Below are the code and all the weights of a small trained network. Each question names an input and a target symbol and asks about switching units off, where a switched-off unit gives its printed mean instead of its output.

import numpy as np


def w(rows, s, z=0):
    codes = np.array(rows[::2]) - 128.0
    scale = np.full(codes.shape[1], s)
    scale[-1] = z or s
    return codes * scale


def f(y):
    return np.maximum(y, 0)


def softmax(a):
    e = np.exp(a - a.max(-1, keepdims=True))
    return e / e.sum(-1, keepdims=True)


def log_softmax(a):
    a = a - a.max(-1, keepdims=True)
    return a - np.log(np.exp(a).sum(-1, keepdims=True))


def net(x, mask):
    ids = ['αγδεθλψω'.index(c) for c in x.split()]
    T = len(ids)
    res = E[ids] + P[:T]
    r = res
    for j in range(3):
        rows = slice(2 * j, 2 * j + 2)
        q, k, v = (r @ M[0][rows].T for M in (Q, K, V))
        z = softmax(np.where(np.tri(T) > 0, q @ k.T / 2**0.5, -1e9)) @ v
        o = O[0][rows]
        res = res + np.where(mask[j], z, o[:, -1]) @ o[:, :-1]
    y = f(res @ A[0][:, :-1].T + A[0][:, -1])
    res = res + np.where(mask[3:27], y, B[0][:, -1]) @ B[0][:, :-1]
    return log_softmax(res[-1] @ U[:, :-1].T + U[:, -1])


Q, K, V, O, A, B = {}, {}, {}, {}, {}, {}
E = w([
[45,31,184],'α',
[2,166,13],'γ',
[74,218,141],'δ',
[108,57,158],'ε',
[119,69,172],'θ',
[37,149,43],'λ',
[84,228,34],'ψ',
[204,210,179],'ω',
],0.0052)
P = w([
[205,65,101],'0',
[36,173,215],'1',
[19,170,214],'2',
[31,172,211],'3',
[19,182,223],'4',
[23,181,225],'5',
[11,179,218],'6',
[3,185,216],'7',
],0.0027)
Q[0] = w([
[180,164,68],'head 1',
[140,101,142],'head 1',
[82,175,191],'head 2',
[51,131,87],'head 2',
[186,45,152],'head 3',
[252,119,46],'head 3',
],0.044)
K[0] = w([
[75,221,181],'head 1',
[130,98,156],'head 1',
[231,138,52],'head 2',
[162,20,134],'head 2',
[14,117,159],'head 3',
[114,253,237],'head 3',
],0.035)
V[0] = w([
[134,54,128],'head 1',
[109,169,185],'head 1',
[38,229,161],'head 2',
[117,170,171],'head 2',
[1,223,253],'head 3',
[11,65,136],'head 3',
],0.0091)
O[0] = w([
[97,113,173,63],'head 1',
[184,114,88,215],'head 1',
[188,90,146,188],'head 2',
[169,126,116,149],'head 2',
[216,94,6,60],'head 3',
[149,45,74,255],'head 3',
],0.011,0.00073)
A[0] = w([
[103,204,80,236],'neuron 1',
[182,135,173,88],'neuron 2',
[166,201,100,188],'neuron 3',
[171,80,100,118],'neuron 4',
[129,134,109,96],'neuron 5',
[136,130,132,87],'neuron 6',
[129,129,129,109],'neuron 7',
[115,179,101,209],'neuron 8',
[137,126,128,145],'neuron 9',
[210,48,197,1],'neuron 10',
[104,249,66,25],'neuron 11',
[101,169,61,40],'neuron 12',
[144,111,210,143],'neuron 13',
[32,82,87,128],'neuron 14',
[74,107,158,189],'neuron 15',
[97,63,143,29],'neuron 16',
[112,159,152,166],'neuron 17',
[132,133,121,80],'neuron 18',
[83,140,146,14],'neuron 19',
[184,137,173,83],'neuron 20',
[179,135,169,87],'neuron 21',
[101,177,52,24],'neuron 22',
[128,129,129,115],'neuron 23',
[137,131,124,66],'neuron 24',
],0.012,0.0037)
B[0] = w([
[194,7,96,253],'neuron 1',
[77,179,168,146],'neuron 2',
[113,80,244,200],'neuron 3',
[139,195,225,166],'neuron 4',
[125,136,112,130],'neuron 5',
[126,120,132,128],'neuron 6',
[114,125,132,128],'neuron 7',
[165,51,120,217],'neuron 8',
[134,130,145,138],'neuron 9',
[23,16,60,149],'neuron 10',
[59,251,208,194],'neuron 11',
[35,122,109,140],'neuron 12',
[199,192,74,193],'neuron 13',
[49,208,85,216],'neuron 14',
[172,91,28,236],'neuron 15',
[6,131,174,149],'neuron 16',
[196,177,134,212],'neuron 17',
[122,137,133,128],'neuron 18',
[119,217,197,159],'neuron 19',
[72,177,167,146],'neuron 20',
[79,173,165,144],'neuron 21',
[15,119,124,141],'neuron 22',
[127,125,125,128],'neuron 23',
[102,129,130,128],'neuron 24',
],0.026,0.0051)
U = w([
[57,81,98,53],'α',
[129,89,103,75],'γ',
[91,24,195,178],'δ',
[71,215,136,45],'ε',
[127,182,132,85],'θ',
[139,133,123,126],'λ',
[255,81,127,251],'ψ',
[142,216,244,115],'ω',
],0.004,0.0024)

Each question gives the input, a string of symbols that net reads in full, and the target symbol t.
The units are the heads (2 rows each of Q, K, V and O) and the neurons (one row each of A and B). Each row of codes is followed by its name. A weight is (code - 128) times the scale printed after its matrix; where a second scale follows, it is the last column's (O, A, B and U).
mask holds one flag per unit, heads first, then neurons. A switched-off unit (its flag False) gives its mean, the last column of its rows in O or B, instead of its output. The means were averaged over made-up inputs and are rounded, as every weight is.
A unit's drop is (log p(t) with every unit on - log p(t) with that unit switched off) / (log p(t) with every unit on - log p(t) with every unit switched off).
The circuit of an input: a set's keep is (log p(t) with only the set's units on - log p(t) with every unit switched off) / (log p(t) with every unit on - log p(t) with every unit switched off). Starting from the 12 units with the biggest drops (on a tie, the unit counted first), units are removed one at a time, each time the one whose removal leaves the highest keep (on an exact tie, the one counted first), for as long as the keep stays at least 0.8.
units of the circuit, in order: the units of the circuit, biggest drop first
most important unit: the unit with the biggest drop
k most important neurons: the k neurons with the biggest drops, biggest first
heads that matter: for each layer, one digit per head in row order, 1 if its drop is at least 0.15 and else 0, layers parted by /
drop of u: that unit's drop, to one decimal
input ω θ ω δ α, target ω: units of the circuit, in order : head 3; neuron 4
input ω γ ε, target ω: units of the circuit, in order : head 3; neuron 4
input ω γ θ δ θ ψ, target ω: units of the circuit, in order : neuron 11; head 3
input ω ψ δ ε δ δ ε ε, target ω: units of the circuit, in order : head 3; neuron 4; neuron 1
input ω ω ψ, target δ: most important unit : neuron 1
input γ ω θ ε ω δ, target ψ: heads that matter : 000
input α ω ε δ θ λ, target α: heads that matter : 011
input α λ α, target ε: units of the circuit, in order : neuron 14; neuron 1; head 2
input δ ε α ω δ ψ α δ, target δ: 4 most important neurons : neuron 13; neuron 15; neuron 3; neuron 17
input α ω ω ε ω δ ψ θ, target α: heads that matter : 111
input δ λ θ δ ε α δ λ, target δ: heads that matter : 001
input ε ε ε, target ε: 2 most important neurons : neuron 14; neuron 1
input δ θ ψ, target δ: 2 most important neurons : neuron 3; neuron 1
input δ θ ω ψ δ ψ α ω, target δ: 3 most important neurons : neuron 10; neuron 11; neuron 3
input α γ ω θ α ψ, target α: 2 most important neurons : neuron 22; neuron 12
input δ γ ω, target δ: most important unit : head 3
input ε ω ω α ε δ ε, target ε: 2 most important neurons : neuron 1; neuron 14
input ψ δ ω γ ε δ, target ψ: drop of neuron 1 : 0.2
input δ δ δ, target δ: drop of neuron 15 : 0.3
input ω α ω, target ω: drop of neuron 11 : 0.5
